Below are the code and all the weights of a small trained network. Each question names an input and a class and asks about switching units off, where a switched-off unit gives its printed mean instead of its output.

import numpy as np


def w(rows, s, z=0):
    codes = np.array(rows[::2]) - 128.0
    scale = np.full(codes.shape[1], s)
    scale[-1] = z or s
    return codes * scale


def norm(h):
    return h / np.sqrt((h * h).mean(-1, keepdims=True) + 1e-5)


def f(y):
    return y / 2 * (1 + np.tanh(0.7978845608 * (y + 0.044715 * y**3)))


def log_softmax(a):
    a = a - a.max(-1, keepdims=True)
    return a - np.log(np.exp(a).sum(-1, keepdims=True))


def net(x, mask):
    res = np.array(x, float).reshape(1, 6) / 4 @ E
    u = 0
    for l in range(4):
        y = f(norm(res) @ A[l][:, :-1].T + A[l][:, -1])
        res = res + np.where(mask[u : u + 10], y, B[l][:, -1]) @ B[l][:, :-1]
        u += 10
    return log_softmax(norm(res)[-1] @ U[:, :-1].T + U[:, -1])


A, B = {}, {}
E = w([
[175,127,74,70,214,74,154,74,136,206,129,50],'x0',
[94,139,130,108,170,89,145,153,119,74,99,129],'x1',
[191,167,189,151,127,90,121,137,135,120,120,112],'x2',
[133,183,69,168,81,102,148,80,70,153,47,146],'x3',
[188,71,32,190,143,92,163,77,170,40,173,124],'x4',
[169,228,107,70,132,248,219,121,239,91,81,111],'x5',
],0.012)
A[0] = w([
[47,82,86,118,123,182,143,108,113,126,131,148,75],'L0N1',
[148,161,59,159,74,124,76,112,96,105,41,154,55],'L0N2',
[136,78,173,99,156,170,83,132,161,72,184,138,45],'L0N3',
[65,145,118,100,175,66,131,157,130,25,75,161,57],'L0N4',
[250,172,213,172,130,88,115,131,113,85,117,145,25],'L0N5',
[183,86,80,164,124,131,143,116,136,65,142,138,2],'L0N6',
[74,105,25,116,126,186,102,148,104,126,141,136,44],'L0N7',
[195,98,108,162,52,193,101,120,147,200,174,166,67],'L0N8',
[71,111,70,109,150,151,136,117,124,140,149,159,62],'L0N9',
[120,123,147,169,87,149,121,113,136,49,135,162,110],'L0N10',
],0.015,0.0064)
B[0] = w([
[134,125,189,139,83,86,106,136,204,118,79,84,208],'L0N1',
[93,92,158,139,171,139,248,185,147,177,237,160,249],'L0N2',
[99,111,152,161,160,114,242,151,140,189,191,164,254],'L0N3',
[121,154,174,158,159,189,118,30,51,96,153,19,222],'L0N4',
[94,102,175,99,61,40,123,98,248,119,44,66,229],'L0N5',
[82,174,18,152,131,118,93,122,159,72,218,101,227],'L0N6',
[127,112,168,104,82,53,147,105,199,106,75,105,200],'L0N7',
[98,153,176,142,198,156,134,71,34,51,101,11,231],'L0N8',
[152,133,173,113,83,59,128,102,192,143,78,95,181],'L0N9',
[218,131,116,150,71,153,103,213,94,119,127,120,247],'L0N10',
],0.016,0.0061)
A[1] = w([
[62,85,78,157,63,171,156,86,104,113,75,138,42],'L1N1',
[56,208,166,80,114,155,79,133,97,195,83,223,32],'L1N2',
[116,24,118,188,118,48,65,119,50,119,121,176,42],'L1N3',
[167,152,70,99,128,247,176,119,195,72,66,183,56],'L1N4',
[110,176,74,198,69,100,196,88,81,149,64,146,21],'L1N5',
[114,183,131,97,116,130,58,88,172,151,135,194,43],'L1N6',
[94,55,109,144,130,92,85,134,101,125,153,153,63],'L1N7',
[114,194,98,178,91,93,175,105,82,132,85,163,3],'L1N8',
[160,110,90,98,160,137,110,102,131,165,125,89,113],'L1N9',
[232,82,45,49,183,102,114,98,111,162,89,155,45],'L1N10',
],0.015,0.0035)
B[1] = w([
[178,95,159,125,91,134,153,128,164,109,138,75,122],'L1N1',
[86,107,89,65,116,176,47,142,127,149,156,120,202],'L1N2',
[156,194,156,130,111,128,170,3,147,157,112,222,255],'L1N3',
[147,228,160,113,120,151,184,30,162,117,122,200,223],'L1N4',
[159,70,177,127,177,135,110,157,200,123,217,103,166],'L1N5',
[138,61,128,63,133,120,163,112,70,124,48,195,125],'L1N6',
[145,219,129,139,125,141,136,95,178,159,140,146,193],'L1N7',
[146,48,167,150,125,131,142,135,162,143,197,78,135],'L1N8',
[103,96,147,217,139,94,165,181,101,83,74,79,199],'L1N9',
[100,190,86,213,194,68,130,216,110,137,74,136,185],'L1N10',
],0.015,0.0062)
A[2] = w([
[112,61,151,103,82,81,88,117,225,109,42,122,121],'L2N1',
[158,41,117,114,156,129,222,166,108,154,145,151,78],'L2N2',
[215,81,31,138,175,82,122,100,144,97,120,145,130],'L2N3',
[145,79,149,151,182,193,119,38,63,104,92,80,63],'L2N4',
[133,131,138,180,6,187,71,223,66,64,112,208,11],'L2N5',
[127,136,141,103,167,137,130,103,35,101,124,31,4],'L2N6',
[203,130,76,55,206,65,157,116,110,221,116,62,66],'L2N7',
[65,139,79,187,210,77,134,195,126,120,55,129,30],'L2N8',
[90,53,145,104,186,125,206,170,140,156,214,173,30],'L2N9',
[72,122,183,33,122,184,80,170,68,212,45,121,87],'L2N10',
],0.017,0.0029)
B[2] = w([
[133,111,121,83,87,64,156,107,142,113,67,125,235],'L2N1',
[166,135,110,134,154,122,129,155,146,182,156,152,182],'L2N2',
[54,130,127,92,93,170,60,166,128,110,147,126,173],'L2N3',
[144,184,131,139,174,129,101,110,82,116,112,90,196],'L2N4',
[70,90,123,179,159,152,111,190,96,187,3,149,167],'L2N5',
[150,131,119,96,185,142,118,131,76,135,117,109,212],'L2N6',
[92,83,201,203,95,163,178,123,148,101,128,116,208],'L2N7',
[139,101,134,139,89,157,107,184,82,156,56,166,183],'L2N8',
[161,108,124,96,156,115,154,143,145,202,186,128,250],'L2N9',
[102,134,69,107,108,92,70,156,157,85,210,97,222],'L2N10',
],0.021,0.011)
A[3] = w([
[175,198,90,110,117,142,146,83,120,135,108,177,80],'L3N1',
[121,84,5,171,117,142,82,100,132,64,161,156,118],'L3N2',
[150,103,125,158,116,96,97,82,107,139,143,142,118],'L3N3',
[177,105,103,125,118,153,129,112,142,105,119,121,86],'L3N4',
[142,128,101,138,153,117,132,139,89,133,131,138,52],'L3N5',
[149,149,60,125,136,82,108,88,110,192,130,170,137],'L3N6',
[161,100,120,127,130,124,118,130,130,91,131,179,4],'L3N7',
[135,101,105,135,148,107,122,118,119,95,120,172,74],'L3N8',
[160,84,111,139,133,138,134,108,124,80,150,154,90],'L3N9',
[144,114,132,107,148,114,142,80,90,101,124,118,85],'L3N10',
],0.024,0.0042)
B[3] = w([
[90,132,177,131,100,115,50,65,82,171,121,215,251],'L3N1',
[104,114,103,4,117,122,15,187,101,153,142,135,253],'L3N2',
[71,200,158,84,167,204,165,140,155,108,97,112,183],'L3N3',
[14,117,194,74,178,85,130,143,74,186,112,152,130],'L3N4',
[157,93,181,86,99,87,114,137,190,130,72,101,158],'L3N5',
[170,138,93,74,113,195,134,166,138,111,87,166,227],'L3N6',
[45,222,197,108,135,82,191,194,155,83,149,97,112],'L3N7',
[95,204,117,142,157,79,170,156,142,133,123,95,114],'L3N8',
[47,122,191,133,154,134,85,165,185,156,118,79,129],'L3N9',
[184,95,104,114,150,132,119,105,104,91,118,185,233],'L3N10',
],0.016,0.0054)
U = w([
[119,102,173,106,59,30,162,96,210,100,85,70,140],'0',
[156,117,152,157,181,157,217,161,172,217,248,133,124],'1',
[82,153,42,81,116,147,26,178,127,93,195,106,149],'2',
[142,225,160,141,128,176,143,33,125,152,96,240,176],'3',
[124,98,141,238,130,168,139,212,71,158,34,134,156],'4',
[164,164,156,148,224,157,128,73,42,79,146,32,127],'5',
[227,103,21,103,158,112,124,153,81,128,91,164,138],'6',
[211,120,36,204,107,130,114,95,113,84,140,191,2],'7',
],0.012,0.0068)

Each question gives the input, the list of numbers given to net, and the class t.
The units are the neurons (one row each of A and B). Each row of codes is followed by its name. A weight is (code - 128) times the scale printed after its matrix; where a second scale follows, it is the last column's (A, B and U).
mask holds one flag per neuron, layer by layer. A switched-off neuron (its flag False) gives its mean, the last column of its row in B, instead of its output. The means were averaged over made-up inputs and are rounded, as every weight is.
A unit's drop is (log p(t) with every unit on - log p(t) with that unit switched off) / (log p(t) with every unit on - log p(t) with every unit switched off).
The circuit of an input: a set's keep is (log p(t) with only the set's units on - log p(t) with every unit switched off) / (log p(t) with every unit on - log p(t) with every unit switched off). Starting from the 12 units with the biggest drops (on a tie, the unit counted first), units are removed one at a time, each time the one whose removal leaves the highest keep (on an exact tie, the one counted first), for as long as the keep stays at least 0.8.
units of the circuit, in order: the units of the circuit, biggest drop first
top k neurons: the k neurons with the biggest drops, biggest first
top k neurons in layer l: the k neurons of layer l with the biggest drops, biggest first
input [8,6,-6,-1,-8,0], class 2: units of the circuit, in order	[L2N10]
input [8,2,-7,-7,0,3], class 4: units of the circuit, in order	[L0N2 L2N8 L1N9]
input [-4,-4,3,2,4,-2], class 2: top 2 neurons in layer 1	[L1N9 L1N10]
input [5,5,3,0,5,3], class 2: top 3 neurons	[L0N6 L2N3 L0N8]
input [-4,4,-8,-6,3,7], class 0: top 4 neurons	[L0N1 L0N7 L0N2 L0N9]
input [-3,8,-4,-5,-5,-7], class 5: top 2 neurons	[L0N4 L1N4]
input [-2,3,-1,7,-8,4], class 2: top 2 neurons in layer 2	[L2N10 L2N7]
input [4,-5,6,-6,-2,-8], class 3: top 2 neurons	[L1N3 L0N2]
input [-1,-4,-5,-3,-2,-2], class 0: top 2 neurons	[L0N1 L0N7]
input [8,3,4,-4,-8,-6], class 2: top 4 neurons	[L2N10 L1N2 L0N6 L0N10]
input [-4,2,7,8,-8,3], class 1: top 2 neurons in layer 0	[L0N2 L0N1]
input [-3,6,-4,-5,2,-2], class 5: top 2 neurons	[L0N4 L0N2]
input [3,5,3,3,5,2], class 2: top 2 neurons	[L0N6 L0N8]
input [-3,-6,8,-8,-7,5], class 0: units of the circuit, in order	[L0N5]
input [-5,2,-3,5,-6,-3], class 2: top 2 neurons in layer 0	[L0N3 L0N6]
input [4,-4,-8,7,6,8], class 0: top 2 neurons in layer 0	[L0N7 L0N9]
input [8,7,2,1,-7,-2], class 4: top 2 neurons	[L2N8 L1N10]
input [7,4,-3,-2,7,-8], class 3: top 2 neurons	[L1N3 L1N7]
input [-5,2,-6,-8,5,-1], class 1: top 2 neurons	[L0N3 L0N5]
input [-6,7,-2,-7,3,-6], class 1: top neuron in layer 2	[L2N9]
input [-4,-8,-5,5,8,-7], class 2: top 3 neurons	[L0N6 L3N2 L0N4]
input [5,-8,-3,-3,7,-5], class 5: top 3 neurons	[L0N8 L2N4 L2N10]
input [2,-8,-2,8,6,6], class 1: top 2 neurons	[L0N2 L0N4]
input [-5,8,-8,-4,-6,2], class 0: top 4 neurons in layer 0	[L0N1 L0N7 L0N8 L0N9]
input [0,-6,7,-5,-1,-3], class 0: top 2 neurons in layer 0	[L0N5 L0N4]
input [-8,6,1,-7,2,0], class 4: top 2 neurons in layer 2	[L2N5 L2N10]
input [1,3,5,-3,2,7], class 3: units of the circuit, in order	[L1N4]
